Below is a small trained network, with its code and all its weights. Each question gives an input and a class and asks what happens when units are switched off, that is, made to give their printed mean instead of their output.

import numpy as np


def w(rows, s, z=0):
    codes = np.array(rows[::2]) - 128.0
    scale = np.full(codes.shape[1], s)
    scale[-1] = z or s
    return codes * scale


def f(y):
    return y / 2 * (1 + np.tanh(0.7978845608 * (y + 0.044715 * y**3)))


def log_softmax(a):
    a = a - a.max(-1, keepdims=True)
    return a - np.log(np.exp(a).sum(-1, keepdims=True))


def net(x, mask):
    res = np.array(x, float).reshape(1, 5) / 4 @ E
    y = f(res @ A[0][:, :-1].T + A[0][:, -1])
    res = res + np.where(mask, y, B[0][:, -1]) @ B[0][:, :-1]
    return log_softmax(res[-1] @ U[:, :-1].T + U[:, -1])


A, B = {}, {}
E = w([
[237,175,47,187,66,176],'x0',
[174,35,82,167,183,76],'x1',
[125,26,233,214,53,98],'x2',
[128,129,125,129,129,133],'x3',
[100,220,108,183,117,3],'x4',
],0.0068)
A[0] = w([
[101,107,121,187,150,43,174],'neuron 1',
[107,37,81,66,92,206,23],'neuron 2',
[109,85,158,90,124,105,21],'neuron 3',
[113,96,165,175,96,133,139],'neuron 4',
[139,180,125,146,146,60,16],'neuron 5',
[81,17,112,146,125,108,254],'neuron 6',
[169,98,126,125,191,149,222],'neuron 7',
[44,113,194,81,196,116,160],'neuron 8',
[159,93,123,136,198,112,206],'neuron 9',
[75,119,49,178,113,41,95],'neuron 10',
[126,110,170,146,115,113,15],'neuron 11',
[141,123,49,193,52,220,152],'neuron 12',
[118,205,72,89,182,132,202],'neuron 13',
[126,162,127,115,74,33,74],'neuron 14',
[96,155,68,69,177,157,97],'neuron 15',
[102,131,167,93,129,212,158],'neuron 16',
[162,135,74,163,92,151,13],'neuron 17',
[153,95,102,164,47,122,106],'neuron 18',
[49,205,153,113,47,129,84],'neuron 19',
[17,92,141,102,135,95,62],'neuron 20',
[87,194,208,97,88,190,118],'neuron 21',
[123,111,161,167,146,133,129],'neuron 22',
[81,139,41,68,191,142,63],'neuron 23',
[31,170,85,165,75,58,32],'neuron 24',
[120,57,41,163,163,94,232],'neuron 25',
[122,50,156,81,132,228,86],'neuron 26',
[83,116,219,130,58,130,163],'neuron 27',
[228,140,126,105,96,99,140],'neuron 28',
[101,119,179,171,76,142,78],'neuron 29',
[5,105,151,137,241,143,113],'neuron 30',
[45,220,83,167,182,75,115],'neuron 31',
],0.011,0.0044)
B[0] = w([
[197,133,123,172,127,61,220],'neuron 1',
[124,46,157,206,227,120,186],'neuron 2',
[70,102,105,179,107,120,142],'neuron 3',
[185,68,97,118,98,138,176],'neuron 4',
[63,19,101,177,186,167,158],'neuron 5',
[210,151,96,149,92,104,238],'neuron 6',
[168,143,157,147,129,58,191],'neuron 7',
[80,209,26,177,89,133,254],'neuron 8',
[161,235,149,102,140,50,188],'neuron 9',
[170,90,140,187,181,84,198],'neuron 10',
[44,62,119,171,186,163,132],'neuron 11',
[109,200,70,225,127,163,230],'neuron 12',
[182,72,66,169,59,79,249],'neuron 13',
[87,79,120,203,179,116,176],'neuron 14',
[175,25,32,117,109,113,203],'neuron 15',
[184,143,92,175,180,35,201],'neuron 16',
[45,164,130,159,147,253,156],'neuron 17',
[120,107,56,164,88,118,167],'neuron 18',
[220,158,174,107,173,37,200],'neuron 19',
[82,174,34,192,112,169,202],'neuron 20',
[230,185,181,114,127,57,213],'neuron 21',
[107,92,88,116,108,106,147],'neuron 22',
[151,35,53,98,111,143,203],'neuron 23',
[125,59,129,200,227,112,189],'neuron 24',
[180,212,156,92,98,68,224],'neuron 25',
[134,116,127,187,249,85,220],'neuron 26',
[174,98,104,146,88,93,221],'neuron 27',
[54,202,77,146,124,132,170],'neuron 28',
[159,60,113,120,72,116,165],'neuron 29',
[54,214,82,183,56,146,234],'neuron 30',
[186,122,149,177,132,106,235],'neuron 31',
],0.0075,0.0078)
U = w([
[112,66,128,197,254,132,57],'0',
[72,178,67,189,66,187,160],'1',
[168,130,107,141,95,125,255],'2',
[163,4,64,112,21,145,67],'3',
[194,187,152,110,127,98,181],'4',
[121,142,138,79,51,124,133],'5',
[26,101,224,7,120,206,1],'6',
],0.0086,0.0052)

Each question gives the input, the list of numbers given to net, and the class t.
The units are the neurons (one row each of A and B). Each row of codes is followed by its name. A weight is (code - 128) times the scale printed after its matrix; where a second scale follows, it is the last column's (A, B and U).
mask holds one flag per neuron, in row order. A switched-off neuron (its flag False) gives its mean, the last column of its row in B, instead of its output. The means were averaged over made-up inputs and are rounded, as every weight is.
A unit's drop is (log p(t) with every unit on - log p(t) with that unit switched off) / (log p(t) with every unit on - log p(t) with every unit switched off).
The circuit of an input: a set's keep is (log p(t) with only the set's units on - log p(t) with every unit switched off) / (log p(t) with every unit on - log p(t) with every unit switched off). Starting from the 12 units with the biggest drops (on a tie, the unit counted first), units are removed one at a time, each time the one whose removal leaves the highest keep (on an exact tie, the one counted first), for as long as the keep stays at least 0.8.
units of the circuit, in order: the units of the circuit, biggest drop first
top k neurons: the k neurons with the biggest drops, biggest first
input [8,4,5,-1,-7], class 1: units of the circuit, in order -> (neuron 12)
input [-1,-5,6,5,2], class 3: units of the circuit, in order -> (neuron 29; neuron 27)
input [0,3,-8,-4,7], class 3: units of the circuit, in order -> (neuron 13; neuron 23)
input [5,-6,-6,-2,2], class 3: top 2 neurons -> (neuron 13; neuron 15)
input [0,-7,1,-2,3], class 4: units of the circuit, in order -> (neuron 19; neuron 21)
input [7,6,1,-4,-3], class 1: units of the circuit, in order -> (neuron 12; neuron 17)
input [-8,0,2,-5,-7], class 1: top 3 neurons -> (neuron 30; neuron 8; neuron 20)
input [-5,7,4,1,2], class 4: units of the circuit, in order -> (neuron 25; neuron 9)
input [1,-4,-6,1,7], class 0: units of the circuit, in order -> (neuron 24; neuron 5)
input [-8,4,-8,6,5], class 1: top 2 neurons -> (neuron 30; neuron 8)
input [-6,-1,-7,-2,0], class 3: units of the circuit, in order -> (neuron 15; neuron 23)
input [0,7,-5,6,-3], class 4: units of the circuit, in order -> (neuron 9; neuron 25)
input [7,-5,-2,0,-4], class 1: top 2 neurons -> (neuron 12; neuron 17)
input [3,-7,7,-2,-1], class 3: units of the circuit, in order -> (neuron 29)
input [7,-8,-8,-6,-7], class 3: top 2 neurons -> (neuron 15; neuron 13)
input [-2,-8,3,-5,-3], class 4: top 2 neurons -> (neuron 21; neuron 19)
input [-6,8,-1,3,-7], class 4: top 4 neurons -> (neuron 25; neuron 9; neuron 6; neuron 7)
input [-7,-3,-8,4,-6], class 3: top 4 neurons -> (neuron 15; neuron 23; neuron 13; neuron 12)
input [2,7,5,3,-7], class 0: top 2 neurons -> (neuron 2; neuron 26)
input [-8,-7,-5,-6,8], class 0: units of the circuit, in order -> (neuron 24)
input [-1,7,-3,0,8], class 0: top 3 neurons -> (neuron 5; neuron 24; neuron 10)
input [1,-7,6,-7,8], class 0: top 2 neurons -> (neuron 24; neuron 14)
